Each row of numbers stands for one node and depends on some of the facts below. Use the named rows to name the rest.

Facts:
Ξ: is of sort; Ψ: uses; θ: refers to
{j_232, j_712, j_278, j_292, j_761, j_602, j_881, j_880, j_561, j_544, j_887, j_670, j_748, j_837, j_226} Ξ brelik
{j_216, j_199, j_577, j_412, j_673, j_783, j_838, j_741, j_236, j_2} Ξ pubro
{j_721, j_94, j_357, j_845, j_633, j_911, j_851, j_184, j_109, j_806, j_325, j_616} Ξ zomul
{j_438, j_665, j_846, j_39, j_875, j_277, j_762, j_492, j_249} Ξ grarul
{j_371, j_736, j_972, j_195, j_784, j_424, j_907, j_527, j_42, j_384, j_509, j_24} Ξ zineze
{j_813, j_468, j_859, j_878, j_334, j_428} Ξ plagren
j_216 Ψ: j_911, j_665, j_438, j_577
j_199 Ψ: j_846, j_851, j_577, j_845
j_278 Ψ: j_911, j_762, j_859, j_783, j_277, j_845
j_357 Ψ: j_544, j_424, j_334, j_232, j_492
j_292 Ψ: j_907, j_468, j_784, j_665, j_94
j_972 Ψ: j_428, j_838, j_577, j_845, j_2
j_673 Ψ: j_670, j_880, j_2, j_509
j_184 Ψ: j_39, j_561, j_881, j_277, j_721
j_384 Ψ: j_859, j_277, j_2, j_736
j_887 Ψ: j_371
j_325 Ψ: j_665, j_878, j_783
j_249 Ψ: j_761, j_42, j_806, j_509, j_602
j_748 Ψ: j_633, j_907, j_424, j_42, j_741
j_616 Ψ: j_911, j_39, j_838, j_859, j_195
j_24 Ψ: j_837, j_561, j_783
j_226 Ψ: j_761, j_94, j_412, j_806, j_371
{j_232, j_195} θ j_325
{j_712} θ j_232
{j_712, j_278, j_184} θ j_972
{j_278} θ j_527
{j_357, j_736, j_813, j_616, j_24} θ j_911
{j_292} θ j_783
{j_292} θ j_2
{j_665} θ j_42
{j_577, j_24} θ j_249
{j_846, j_412} θ j_736
{j_761, j_851} θ j_741
{j_875, j_424} θ j_24
{j_602, j_384, j_859, j_748, j_616, j_837, j_2} θ j_199
{j_784, j_880, j_424} θ j_384
{j_813} θ j_577
{j_881, j_878} θ j_544
{j_277} θ j_357
{j_561} θ j_492
{j_424} θ j_670
{j_527} θ j_334
{j_527} θ j_216
{j_42} θ j_428
{j_42} θ j_837
{j_184} θ j_616
{j_109} θ j_424
{j_838} θ j_39
{j_878, j_428} θ j_94
{j_806} θ j_438
{j_236} θ j_509
{j_428} θ j_602
{j_509} θ j_881
{j_226} θ j_859

Some nodes and their rows:
j_277: [-13 -14   7  -5   8 -10 -14  11  15   7  -9   4   8  -3 -14   4  13  -6
 -14   3 -10   2  -4  36   3  -7 -24 -20   2  -7   4 -21]
j_278: [-21 -27   8  -6  14 -19  23  10   4 -14  -1   2  30 -23 -12  -7  20 -23
  12  19   8   5  10  10   1  11  27   0  11   6 -12 -10]
j_783: [  5  -7 -10  12 -19   4   3  -1 -19 -21 -29  17  14  20  10   1   8   9
   6  -2   4   3  -6   3  -8 -14   7  16  34 -15  -9  -5]
j_2: [  6   3 -24  -3   2  -2   5  -6   8   5 -44  -7 -21   7  14  25 -16  -2
   4  -3 -12   2   0   4  -8  -6 -11   8  14 -15   1   5]
j_673: [ 16  -3 -37 -12  -3  -7   9   3  11   6 -44 -13 -21   7   5  16 -19  13
  24  -4 -15  14   4   7  -1  -7  -5   7  16 -22   1   1]
j_806: [ 11  11  10  -2  -9  15 -13  12  -3  10  28 -16   3  -8  -2  -8 -16   5
   7 -12  -8  13  14   7   4   2   1 -14  -4 -16  10  14]
j_412: [ 10   0 -11  12 -13  -2  -7 -14 -12  -3 -21  -7 -12  25   5  20   9   5
  -4  -1   4   1  -1 -19  -2  -2  -5   2  18 -14 -10   3]
j_881: [ -8 -14  14  -1   4   2   0  -1   3 -12   6   3  16 -13  -2  -5  18  -4
 -14  11   2   6   6 -18 -12  -2  18  11   5  24  -3  -5]
j_846: [ -5  -1  23  11  -7  -6 -12   5  -3  18 -10  10 -12   7 -28  -3  22   6
 -20   0 -12   8 -14  14   0   3 -20   2  -3   2   5   3]
j_907: [  2   8 -18   1   2  12   6   2   1   0   8   8 -12  14  19   3 -13  10
   1 -14  18  -8 -15  -9  14  -9  -7  -8 -24  21  -3   0]
j_736: [ -2   9 -16   2   6   1   3  14  17  -2  -3  14   0  -5  33  21 -14  -3
  -4  -8  12 -13 -15  -7  10  -6  -5 -11 -17  11  -2   5]
j_468: [ 11  25 -14  -6   3  17 -16 -35  -8   0  -5  -6  -3  -5   2   2  -1   7
   3   1 -13 -11  -2 -14   5  -7  -6   7   0   1   1 -16]
j_784: [  4  13 -12   3   0   8  -1   4   7 -10   5  17  -6  15  20  16 -10  -2
  -6 -10  14 -11 -16 -12  18  -8  -5  -7 -20  16   0   3]
j_887: [  2 -11   3  -3  -5 -51   3  -8  26 -24  20 -20   8  11 -17   7   6  -4
  -6  14   6  -8  20 -33   1  21  18   0   7  -4   2  -8]
j_109: [  1  12  13  -1  -6  17 -10   6  -1   3  19  -4   2  -6   4  -9 -23  -7
  -1  -6  -7  -8   7  17  -3   3  -6 -11   0 -14   9  13]
j_527: [  2   8 -13   5   4   5   4  12   7  -2   4  18   2   6  26   9  -5   0
  -5  -9  16  -7 -20 -11  10  -5   0  -5 -16   9   0   7]

Name these rows:
[  6 -15  12  -5  -3   8  -1   1  -2  -4   7  -1   3 -10  -5  -7  17   6
  -8   1  -5  26   8 -24  -4  -7  21  15  -3  25   2   0] : j_602
[  0   7   7  -6 -18   8   3   4  -9 -24  13   3  11   2 -15 -18 -33  -8
  21  -7  -4  -2   9  36  12   6  12  -7   8 -19  13  -6] : j_325
[ 10  12   7  -2 -12  11 -18  -4  -2  -3  22 -14  -6   4  -8   3 -25  -8
   1  -9  -5  -7  15   7   7   4  -8 -17  -5 -14  12   8] : j_94
[ 11 -16   3  -8 -11 -33   0  -6  13 -14  20 -28   7   9 -21   6   9   7
   0   6   5  17  21 -36  16  16  20  -5   0   2   9 -13] : j_226
[ 17  12 -23  -7   1  14   3  24  14  10   0  13  -3  -1  26  12 -16  17
   6 -14  -1  15 -14 -10  17 -12   0  -6 -20  12   8  10] : j_509
[-17  10   4  -3   5  -8  10  -3   8   3  26 -20 -14  -1   1 -39 -40   6
   4  -4   3 -26  12  31 -28   5 -15  -4   1 -21  -3   8] : j_357
[ -3  14 -19 -10  23   5 -11 -22  -2  12  -4  -6  16 -23  10   7  13  -8
  13   6 -13 -15   5  11   5  -7 -11 -10   2  -5  -8 -16] : j_859
[  8   1 -11  10 -11   5  -4 -13 -15   0 -26  -8 -12  18  12  13   7   3
   0   2   4   0   0  -7 -11 -12  -8   9  18 -11 -11   6] : j_236
[ -9 -20  -3 -13   8  -5  21 -14  -1  -2  14 -25 -12  -1 -14 -39   2  13
  12   4   8  18  15  -7 -11  -4  11  10  -6  27 -11 -14] : j_748
[  4   2  -2  23  -9   0  15  -9 -24  14 -37   4 -16  15  -6  16  20  -6
   7   6   7  -1  -9 -12  -7  16   1  22  12 -11 -15  24] : j_577
[-19  -8   6  -7  13  -1   7  12  -3  13  19 -18  19 -24  -7   0  -7 -29
  21   3   4 -12  18  41   9  17  -3 -35  -3 -26  -7   5] : j_616
[ -9  -1  14   3   1 -11 -13  -2   6   9  -6   0 -15  12 -19  -9   6   7
 -24   0  -9  -4  -8  18 -13  -5 -33  -2  -2   3   2  -9] : j_492
[ -2   3  -9   4   8   7   2   8   4   6   7  17   5   4  27  20   2  -5
  -2  -6  19  -9 -15 -10  16   0  -6 -16 -19  12  -6   6] : j_195
[ -5  13  24   9  -2   6   7  16  -9  12  13   7   2 -15  -1  -7  -6 -15
   2  -1  -5  -8   7  15 -15  20  -2   1  -2 -19   6  34] : j_845
[-13   1  20   2   3  14  -4   3 -16   7  21  -5   6 -14  -7  -1  -9 -24
   4  -1   4  -8   8  24   3  12  -1 -18  -3 -10  -1  12] : j_911
[-11 -21  15   3   4  -4 -17   6   2  15  -3  -4   6   1 -17  -1  24  -4
 -17   3  -5   5  -6  25   6  -4 -22 -19   1   0  -4 -16] : j_39
[  4  -5  10  -1 -12   6 -20 -12  -4 -10  -8   7 -14  20 -37   9  -1  -3
 -12  -3 -14   9 -10  22  29  -2 -12  -3  -9  12   8 -26] : j_665
[ -1  15  23   6  -8  14  -3  10 -10   9  17   1   1 -12  -1 -10 -14  -5
   0  -4  -3  -5   5   9 -10  16  -4   2   1 -14   6  31] : j_851
[  7  -3 -14   8  -7   5   1 -16 -18   6 -22 -10 -16  20  12  -2   3   8
  -1  -1   6  -1  -4  -6 -10 -14 -12   5  15  -3 -17   1] : j_741
[  8  10 -18  -1  -1  17   5  14  -4  16   9   7  -6   3  25  -7   0  20
   9 -11  18   9 -12 -11  13 -10  -5  -7 -22  19  -6   3] : j_42

